Below is a small trained network, with its code and all its weights. Each question gives an input and a class and asks what happens when units are switched off, that is, made to give their printed mean instead of their output.

import numpy as np


def w(rows, s, z=0):
    codes = np.array(rows[::2]) - 128.0
    scale = np.full(codes.shape[1], s)
    scale[-1] = z or s
    return codes * scale


def norm(h):
    return h / np.sqrt((h * h).mean(-1, keepdims=True) + 1e-5)


def f(y):
    return np.maximum(y, 0)


def log_softmax(a):
    a = a - a.max(-1, keepdims=True)
    return a - np.log(np.exp(a).sum(-1, keepdims=True))


def net(x, mask):
    res = np.array(x, float).reshape(1, 4) / 4 @ E
    u = 0
    for l in range(2):
        y = f(norm(res) @ A[l][:, :-1].T + A[l][:, -1])
        res = res + np.where(mask[u : u + 3], y, B[l][:, -1]) @ B[l][:, :-1]
        u += 3
    return log_softmax(norm(res)[-1] @ U[:, :-1].T + U[:, -1])


A, B = {}, {}
E = w([
[140,127,128,130,127,135,105,138,127,102],'x0',
[165,137,122,6,102,83,74,209,135,233],'x1',
[131,128,130,122,129,130,130,120,123,131],'x2',
[9,188,65,60,22,238,121,160,57,139],'x3',
],0.012)
A[0] = w([
[133,129,146,163,149,143,171,72,122,110,4],'L0N0',
[119,123,131,251,150,136,165,62,131,63,66],'L0N1',
[45,136,119,231,114,203,166,61,92,51,21],'L0N2',
],0.033,0.0034)
B[0] = w([
[150,120,117,156,136,150,93,138,93,138,180],'L0N0',
[116,109,106,175,118,117,18,107,44,136,246],'L0N1',
[130,149,154,79,135,132,251,149,214,126,254],'L0N2',
],0.022,0.047)
A[1] = w([
[231,105,169,155,187,5,137,99,180,159,165],'L1N0',
[35,141,152,75,85,135,137,124,111,133,4],'L1N1',
[129,115,176,213,165,62,201,89,168,122,95],'L1N2',
],0.031,0.0031)
B[1] = w([
[250,144,231,125,156,95,148,208,168,133,255],'L1N0',
[80,157,137,135,82,125,128,141,103,123,189],'L1N1',
[111,83,90,182,165,129,92,47,125,88,207],'L1N2',
],0.021,0.026)
U = w([
[122,83,81,178,170,131,59,87,70,126,254],'0',
[209,138,204,132,155,79,129,199,152,138,47],'1',
[84,117,103,119,168,144,251,81,216,84,26],'2',
[47,184,129,84,51,124,143,185,100,147,107],'3',
],0.014,0.0021)

Each question gives the input, the list of numbers given to net, and the class t.
The units are the neurons (one row each of A and B). Each row of codes is followed by its name. A weight is (code - 128) times the scale printed after its matrix; where a second scale follows, it is the last column's (A, B and U).
mask holds one flag per neuron, layer by layer. A switched-off neuron (its flag False) gives its mean, the last column of its row in B, instead of its output. The means were averaged over made-up inputs and are rounded, as every weight is.
A unit's drop is (log p(t) with every unit on - log p(t) with that unit switched off) / (log p(t) with every unit on - log p(t) with every unit switched off).
The circuit of an input: a set's keep is (log p(t) with only the set's units on - log p(t) with every unit switched off) / (log p(t) with every unit on - log p(t) with every unit switched off). Starting from all 6 units, units are removed one at a time, each time the one whose removal leaves the highest keep (on an exact tie, the one counted first), for as long as the keep stays at least 0.8.
circuit, biggest first: the units of the circuit, biggest drop first
unit that matters most: the unit with the biggest drop
top k neurons: the k neurons with the biggest drops, biggest first
drop of u: that unit's drop, to one decimal
input [-3,-7,7,3], class 2: unit that matters most	L0N2
input [6,4,6,8], class 3: top 2 neurons	[L0N1 L0N2]
input [5,3,-3,1], class 3: circuit, biggest first	[L0N2 L0N1 L1N0 L1N2]
input [-2,8,-8,8], class 3: top 2 neurons	[L0N1 L0N2]
input [-6,0,4,1], class 2: top 2 neurons	[L0N1 L1N0]
input [-6,8,-6,3], class 3: top 3 neurons	[L0N1 L0N2 L1N0]
input [-1,-8,6,-4], class 0: top 2 neurons	[L0N1 L1N0]
input [5,0,0,-6], class 0: top 2 neurons	[L0N2 L1N0]
input [-6,8,8,4], class 3: top 3 neurons	[L0N1 L0N2 L1N0]
input [-5,7,-2,1], class 3: top 4 neurons	[L0N2 L0N1 L1N0 L0N0]
input [4,0,-5,-4], class 0: top 2 neurons	[L0N2 L1N0]
input [-5,3,1,6], class 3: top 2 neurons	[L0N2 L0N1]
input [-7,3,1,5], class 3: top 2 neurons	[L0N2 L0N1]
input [4,-5,-4,2], class 2: circuit, biggest first	[L0N2]
input [-3,-7,8,-3], class 0: top 2 neurons	[L0N1 L1N0]
input [-8,-5,-7,-4], class 0: drop of L0N1	0.3
input [6,1,-5,1], class 3: drop of L1N2	0.3
input [2,-2,-3,-5], class 0: drop of L1N0	0.0
input [1,-8,0,-7], class 0: drop of L0N1	0.5
input [6,-5,1,4], class 2: top neuron	[L0N2]
